Below are the code and all the weights of a small trained network. Each question names an input and a target symbol and asks about switching units off, where a switched-off unit gives its printed mean instead of its output.

import numpy as np


def w(rows, s, z=0):
    codes = np.array(rows[::2]) - 128.0
    scale = np.full(codes.shape[1], s)
    scale[-1] = z or s
    return codes * scale


def norm(h):
    return h / np.sqrt((h * h).mean(-1, keepdims=True) + 1e-5)


def softmax(a):
    e = np.exp(a - a.max(-1, keepdims=True))
    return e / e.sum(-1, keepdims=True)


def log_softmax(a):
    a = a - a.max(-1, keepdims=True)
    return a - np.log(np.exp(a).sum(-1, keepdims=True))


def net(x, mask):
    ids = ['αγεηθλξπστω'.index(c) for c in x.split()]
    T = len(ids)
    res = E[ids] + P[:T]
    u = 0
    for l in range(2):
        r = norm(res)
        for j in range(3):
            rows = slice(4 * j, 4 * j + 4)
            q, k, v = (r @ M[l][rows].T for M in (Q, K, V))
            z = softmax(np.where(np.tri(T) > 0, q @ k.T / 4**0.5, -1e9)) @ v
            o = O[l][rows]
            res = res + np.where(mask[u + j], z, o[:, -1]) @ o[:, :-1]
        u += 3
    return log_softmax(norm(res)[-1] @ U[:, :-1].T + U[:, -1])


Q, K, V, O = {}, {}, {}, {}
E = w([
[117,112,60,134,39],'α',
[142,87,129,137,204],'γ',
[83,151,151,151,160],'ε',
[122,175,132,193,249],'η',
[136,50,120,110,178],'θ',
[155,56,186,153,250],'λ',
[53,101,183,143,85],'ξ',
[99,169,112,161,98],'π',
[109,122,222,189,116],'σ',
[34,146,113,138,145],'τ',
[82,83,179,111,165],'ω',
],0.022)
P = w([
[182,254,78,121,145],'0',
[199,203,36,195,95],'1',
[120,94,44,253,109],'2',
[74,205,181,147,163],'3',
[142,126,83,197,107],'4',
[94,77,117,166,106],'5',
[138,104,143,102,142],'6',
[134,110,146,118,144],'7',
[154,41,123,108,122],'8',
[141,100,131,107,122],'9',
[159,53,136,76,133],'10',
[104,126,131,94,96],'11',
[171,144,28,169,63],'12',
[173,82,77,203,126],'13',
],0.0081)
Q[0] = w([
[164,159,122,149,153],'0.h1',
[146,95,67,161,138],'0.h1',
[193,102,194,113,110],'0.h1',
[184,87,119,175,127],'0.h1',
[71,142,127,134,117],'0.h2',
[192,168,122,154,93],'0.h2',
[218,191,168,72,125],'0.h2',
[121,163,86,97,101],'0.h2',
[143,163,108,93,70],'0.h3',
[196,35,254,160,147],'0.h3',
[85,87,116,163,202],'0.h3',
[136,150,107,103,126],'0.h3',
],0.013)
K[0] = w([
[212,128,225,18,59],'0.h1',
[138,186,138,147,152],'0.h1',
[138,68,40,110,151],'0.h1',
[81,203,132,88,141],'0.h1',
[77,147,2,158,174],'0.h2',
[219,237,161,229,118],'0.h2',
[235,78,93,126,101],'0.h2',
[242,135,129,96,147],'0.h2',
[182,88,20,114,120],'0.h3',
[125,37,239,161,199],'0.h3',
[183,101,233,84,78],'0.h3',
[169,241,132,147,96],'0.h3',
],0.0074)
V[0] = w([
[105,163,71,162,134],'0.h1',
[206,82,86,78,97],'0.h1',
[187,125,183,89,61],'0.h1',
[211,177,85,107,128],'0.h1',
[214,248,162,150,60],'0.h2',
[172,30,211,192,114],'0.h2',
[71,71,109,95,140],'0.h2',
[178,135,207,130,108],'0.h2',
[114,183,119,66,205],'0.h3',
[121,73,169,204,123],'0.h3',
[206,81,139,169,80],'0.h3',
[184,117,138,110,173],'0.h3',
],0.012)
O[0] = w([
[201,155,133,168,122,166],'0.h1',
[169,118,132,41,117,2],'0.h1',
[105,59,187,69,109,12],'0.h1',
[174,223,160,62,68,59],'0.h1',
[76,141,196,115,169,7],'0.h2',
[24,177,149,43,123,163],'0.h2',
[142,75,74,115,58,167],'0.h2',
[2,142,147,112,102,90],'0.h2',
[108,142,78,121,25,99],'0.h3',
[31,171,128,113,133,246],'0.h3',
[73,143,223,147,175,119],'0.h3',
[134,195,116,73,116,120],'0.h3',
],0.0088,0.0079)
Q[1] = w([
[164,100,170,159,151],'1.h1',
[1,87,98,159,184],'1.h1',
[152,182,119,109,213],'1.h1',
[194,136,165,120,103],'1.h1',
[151,182,166,124,128],'1.h2',
[145,139,151,104,122],'1.h2',
[44,130,102,104,121],'1.h2',
[98,135,134,168,127],'1.h2',
[171,30,159,80,147],'1.h3',
[105,85,135,158,88],'1.h3',
[122,213,96,130,170],'1.h3',
[119,113,215,98,119],'1.h3',
],0.014)
K[1] = w([
[118,102,171,145,159],'1.h1',
[18,89,105,90,89],'1.h1',
[134,115,1,129,124],'1.h1',
[188,159,201,169,189],'1.h1',
[172,166,129,158,122],'1.h2',
[173,150,98,71,119],'1.h2',
[106,93,188,101,65],'1.h2',
[75,120,185,134,76],'1.h2',
[149,137,37,146,111],'1.h3',
[109,204,113,165,97],'1.h3',
[131,106,174,126,194],'1.h3',
[100,169,134,91,45],'1.h3',
],0.013)
V[1] = w([
[129,118,250,105,8],'1.h1',
[152,106,60,47,154],'1.h1',
[54,32,126,115,114],'1.h1',
[86,49,33,98,160],'1.h1',
[82,163,157,128,4],'1.h2',
[85,174,160,145,36],'1.h2',
[192,199,131,40,176],'1.h2',
[125,101,100,140,240],'1.h2',
[156,77,115,171,128],'1.h3',
[14,129,118,84,255],'1.h3',
[165,156,222,139,184],'1.h3',
[77,101,73,115,237],'1.h3',
],0.0089)
O[1] = w([
[106,254,122,103,155,1],'1.h1',
[138,103,174,88,8,103],'1.h1',
[105,152,33,186,64,175],'1.h1',
[137,43,66,150,43,216],'1.h1',
[43,185,156,132,98,116],'1.h2',
[15,174,206,146,130,143],'1.h2',
[140,87,163,13,29,18],'1.h2',
[214,84,101,91,146,181],'1.h2',
[153,131,155,249,124,163],'1.h3',
[202,34,148,106,188,199],'1.h3',
[114,142,182,130,130,149],'1.h3',
[216,113,106,110,180,213],'1.h3',
],0.0085,0.0077)
U = w([
[150,147,122,138,141,4],'α',
[157,125,174,185,89,32],'γ',
[162,90,158,82,151,127],'ε',
[159,179,167,166,150,88],'η',
[48,122,82,143,63,188],'θ',
[2,105,227,136,175,244],'λ',
[132,148,120,106,81,103],'ξ',
[132,131,237,143,68,89],'π',
[42,200,68,137,177,59],'σ',
[192,218,91,146,186,15],'τ',
[143,207,84,76,90,192],'ω',
],0.0093,0.0043)

Each question gives the input, a string of symbols that net reads in full, and the target symbol t.
The units are the heads (4 rows each of Q, K, V and O). Each row of codes is followed by its name. A weight is (code - 128) times the scale printed after its matrix; where a second scale follows, it is the last column's (O and U).
mask holds one flag per head, layer by layer. A switched-off head (its flag False) gives its mean, the last column of its rows in O, instead of its output. The means were averaged over made-up inputs and are rounded, as every weight is.
A unit's drop is (log p(t) with every unit on - log p(t) with that unit switched off) / (log p(t) with every unit on - log p(t) with every unit switched off).
The circuit of an input: a set's keep is (log p(t) with only the set's units on - log p(t) with every unit switched off) / (log p(t) with every unit on - log p(t) with every unit switched off). Starting from all 6 units, units are removed one at a time, each time the one whose removal leaves the highest keep (on an exact tie, the one counted first), for as long as the keep stays at least 0.8.
units of the circuit, in order: the units of the circuit, biggest drop first
unit that matters most: the unit with the biggest drop
which heads matter: for each layer, one digit per head in row order, 1 if its drop is at least 0.15 and else 0, layers parted by /
drop when u is switched off: that unit's drop, to one decimal
input λ ε γ π γ ω θ, target θ: unit that matters most => 0.h2
input α ω λ, target θ: units of the circuit, in order => 0.h2; 0.h3; 1.h1
input ε ω σ ω, target θ: units of the circuit, in order => 0.h2; 0.h3
input γ γ γ, target ω: which heads matter => 101 / 011
input λ α σ σ α, target λ: which heads matter => 011 / 000
input λ γ γ γ γ λ γ σ θ η λ σ λ ξ, target λ: units of the circuit, in order => 1.h2; 0.h2
input θ γ σ ξ σ θ, target λ: which heads matter => 011 / 010
input θ γ α γ, target ω: which heads matter => 101 / 001
input τ σ σ σ τ σ γ η, target λ: units of the circuit, in order => 0.h3; 0.h1
input ω σ σ λ ε, target λ: units of the circuit, in order => 0.h2; 1.h2; 0.h3
input ε ε γ σ ω ω ω α λ, target θ: units of the circuit, in order => 0.h2; 1.h1
input ω ω θ α ω σ η ω η σ ω σ, target θ: units of the circuit, in order => 1.h1; 0.h2
input λ α σ λ θ ω, target θ: units of the circuit, in order => 0.h2; 1.h1
input η α γ λ γ α ω σ ω π σ σ σ λ, target λ: units of the circuit, in order => 0.h2; 0.h3
input γ π η ξ θ ξ γ, target σ: units of the circuit, in order => 0.h2; 1.h1
input σ α π, target λ: which heads matter => 010 / 000
input γ γ λ, target ε: which heads matter => 100 / 010
input γ θ γ γ σ σ η γ, target λ: units of the circuit, in order => 0.h2; 0.h3
input λ α γ γ σ ω λ γ σ σ σ, target λ: units of the circuit, in order => 0.h2
input ω σ λ π, target λ: units of the circuit, in order => 0.h2; 1.h2
input λ γ η γ γ ξ γ σ θ η, target λ: unit that matters most => 1.h2
input σ ε γ γ σ σ λ λ, target λ: which heads matter => 010 / 000
input ω α σ θ λ ω ε, target θ: which heads matter => 011 / 100
input γ ω γ, target θ: drop when 0.h1 is switched off => 0.0
input λ α α γ ξ γ, target σ: drop when 0.h1 is switched off => 0.1
